Below is a small trained network, with its code and all its weights. Each question gives an input and a class and asks what happens when units are switched off, that is, made to give their printed mean instead of their output.

import numpy as np


def w(rows, s, z=0):
    codes = np.array(rows[::2]) - 128.0
    scale = np.full(codes.shape[1], s)
    scale[-1] = z or s
    return codes * scale


def norm(h):
    return h / np.sqrt((h * h).mean(-1, keepdims=True) + 1e-5)


def f(y):
    return y / 2 * (1 + np.tanh(0.7978845608 * (y + 0.044715 * y**3)))


def log_softmax(a):
    a = a - a.max(-1, keepdims=True)
    return a - np.log(np.exp(a).sum(-1, keepdims=True))


def net(x, mask):
    res = np.array(x, float).reshape(1, 6) / 4 @ E
    u = 0
    for l in range(2):
        y = f(norm(res) @ A[l][:, :-1].T + A[l][:, -1])
        res = res + np.where(mask[u : u + 12], y, B[l][:, -1]) @ B[l][:, :-1]
        u += 12
    return log_softmax(norm(res)[-1] @ U[:, :-1].T + U[:, -1])


A, B = {}, {}
E = w([
[173,13,68,122,173,205,214],'x0',
[138,137,193,191,165,175,114],'x1',
[128,130,127,127,128,128,131],'x2',
[12,88,198,149,165,52,222],'x3',
[246,99,120,186,173,2,118],'x4',
[169,44,236,56,54,120,92],'x5',
],0.0083)
A[0] = w([
[129,148,38,1,123,61,166,80],'0.n0',
[165,97,232,85,142,149,131,97],'0.n1',
[75,170,77,173,218,130,121,121],'0.n2',
[116,133,16,25,58,56,141,73],'0.n3',
[190,159,29,91,81,154,41,7],'0.n4',
[186,113,152,215,140,68,95,55],'0.n5',
[88,234,148,157,55,71,22,50],'0.n6',
[60,119,166,148,126,62,196,72],'0.n7',
[173,167,232,211,212,227,104,60],'0.n8',
[60,164,129,73,117,227,110,2],'0.n9',
[154,87,66,110,153,175,81,82],'0.n10',
[91,192,27,171,202,133,115,38],'0.n11',
],0.0085,0.0091)
B[0] = w([
[86,94,128,223,117,155,73,161],'0.n0',
[117,150,108,153,65,115,165,168],'0.n1',
[149,137,144,138,28,113,176,235],'0.n2',
[74,82,172,248,123,137,57,172],'0.n3',
[177,163,214,184,180,184,126,182],'0.n4',
[97,135,51,79,107,96,103,172],'0.n5',
[106,221,187,71,148,72,97,253],'0.n6',
[97,147,172,80,174,128,139,184],'0.n7',
[63,65,122,241,107,119,40,177],'0.n8',
[65,153,101,65,106,171,130,151],'0.n9',
[135,147,180,123,186,142,166,150],'0.n10',
[186,157,95,188,24,133,217,189],'0.n11',
],0.011,0.0041)
A[1] = w([
[93,109,172,106,193,93,192,2],'1.n0',
[167,9,68,134,184,199,194,105],'1.n1',
[44,165,159,100,113,181,135,117],'1.n2',
[187,124,63,129,157,68,127,95],'1.n3',
[59,99,121,193,150,124,75,136],'1.n4',
[161,90,185,67,54,123,112,73],'1.n5',
[163,127,119,140,170,51,105,87],'1.n6',
[71,103,134,116,113,67,204,59],'1.n7',
[160,88,144,173,143,52,111,100],'1.n8',
[239,187,110,116,115,204,63,93],'1.n9',
[192,152,175,142,154,57,155,79],'1.n10',
[149,67,190,99,67,114,98,76],'1.n11',
],0.013,0.0097)
B[1] = w([
[37,121,143,167,206,156,156,153],'1.n0',
[154,245,183,80,80,26,29,254],'1.n1',
[225,66,55,92,140,163,109,212],'1.n2',
[26,125,104,60,85,237,147,171],'1.n3',
[195,75,128,151,98,104,66,180],'1.n4',
[113,215,55,209,138,116,211,163],'1.n5',
[148,116,105,60,112,219,110,169],'1.n6',
[123,71,183,168,211,133,127,192],'1.n7',
[142,91,90,103,93,216,100,192],'1.n8',
[37,18,176,155,252,91,213,225],'1.n9',
[173,103,75,88,139,168,147,179],'1.n10',
[118,172,71,211,85,115,191,163],'1.n11',
],0.012,0.0073)
U = w([
[107,79,199,145,245,128,157,253],'0',
[151,237,181,53,123,50,73,103],'1',
[129,181,74,207,64,126,250,96],'2',
[133,77,65,24,110,226,113,67],'3',
[127,61,149,216,82,119,43,90],'4',
],0.019,0.0041)

Each question gives the input, the list of numbers given to net, and the class t.
The units are the neurons (one row each of A and B). Each row of codes is followed by its name. A weight is (code - 128) times the scale printed after its matrix; where a second scale follows, it is the last column's (A, B and U).
mask holds one flag per neuron, layer by layer. A switched-off neuron (its flag False) gives its mean, the last column of its row in B, instead of its output. The means were averaged over made-up inputs and are rounded, as every weight is.
A unit's drop is (log p(t) with every unit on - log p(t) with that unit switched off) / (log p(t) with every unit on - log p(t) with every unit switched off).
The circuit of an input: a set's keep is (log p(t) with only the set's units on - log p(t) with every unit switched off) / (log p(t) with every unit on - log p(t) with every unit switched off). Starting from the 12 units with the biggest drops (on a tie, the unit counted first), units are removed one at a time, each time the one whose removal leaves the highest keep (on an exact tie, the one counted first), for as long as the keep stays at least 0.8.
units of the circuit, in order: the units of the circuit, biggest drop first
top k neurons: the k neurons with the biggest drops, biggest first
k most important neurons of layer l: the k neurons of layer l with the biggest drops, biggest first
input [4,8,-5,7,3,5], class 4: top 3 neurons => [0.n8, 0.n6, 1.n9]
input [-6,-8,-4,1,-1,3], class 4: 2 most important neurons of layer 0 => [0.n3, 0.n0]
input [7,-3,3,-1,3,7], class 1: units of the circuit, in order => [1.n1]
input [-7,-3,-5,7,8,-5], class 3: top 2 neurons => [1.n1, 1.n6]
input [2,-3,8,-5,6,4], class 3: top 3 neurons => [1.n3, 1.n8, 1.n6]
input [5,8,-3,-1,-4,-7], class 4: 3 most important neurons of layer 0 => [0.n8, 0.n6, 0.n1]
input [-4,8,-7,0,3,-7], class 4: top 3 neurons => [0.n8, 1.n4, 1.n5]
input [0,-7,0,-7,-5,7], class 0: top 3 neurons => [1.n9, 0.n4, 0.n2]
input [-5,6,-1,2,1,4], class 4: top 3 neurons => [0.n8, 1.n1, 1.n4]
input [3,6,-5,1,-8,8], class 2: top 2 neurons => [1.n5, 1.n11]
input [6,-6,0,-7,-1,-6], class 0: top 2 neurons => [1.n9, 0.n4]
input [4,-1,7,6,-5,8], class 2: 3 most important neurons of layer 1 => [1.n5, 1.n11, 1.n9]
input [5,8,8,5,8,-8], class 2: units of the circuit, in order => [0.n2, 0.n11]
input [2,-7,3,0,5,2], class 4: units of the circuit, in order => [0.n0]
input [5,-8,3,-6,7,2], class 4: 2 most important neurons of layer 1 => [1.n1, 1.n2]
input [7,8,-5,2,-7,-4], class 4: units of the circuit, in order => [0.n8, 1.n4]
input [6,3,6,-4,-3,7], class 2: top 2 neurons => [1.n5, 1.n11]
input [1,7,3,3,2,-6], class 4: top 2 neurons => [0.n8, 1.n4]
input [-7,-4,6,4,8,-8], class 2: 2 most important neurons of layer 1 => [1.n1, 1.n2]
input [7,1,-8,-4,-6,3], class 1: units of the circuit, in order => [1.n1]
input [5,8,0,-8,2,-2], class 0: top 2 neurons => [1.n9, 0.n10]
input [6,-6,1,1,8,6], class 3: top 4 neurons => [1.n8, 1.n3, 0.n2, 1.n6]
input [-7,-4,5,3,-5,8], class 2: 2 most important neurons of layer 1 => [1.n5, 1.n11]
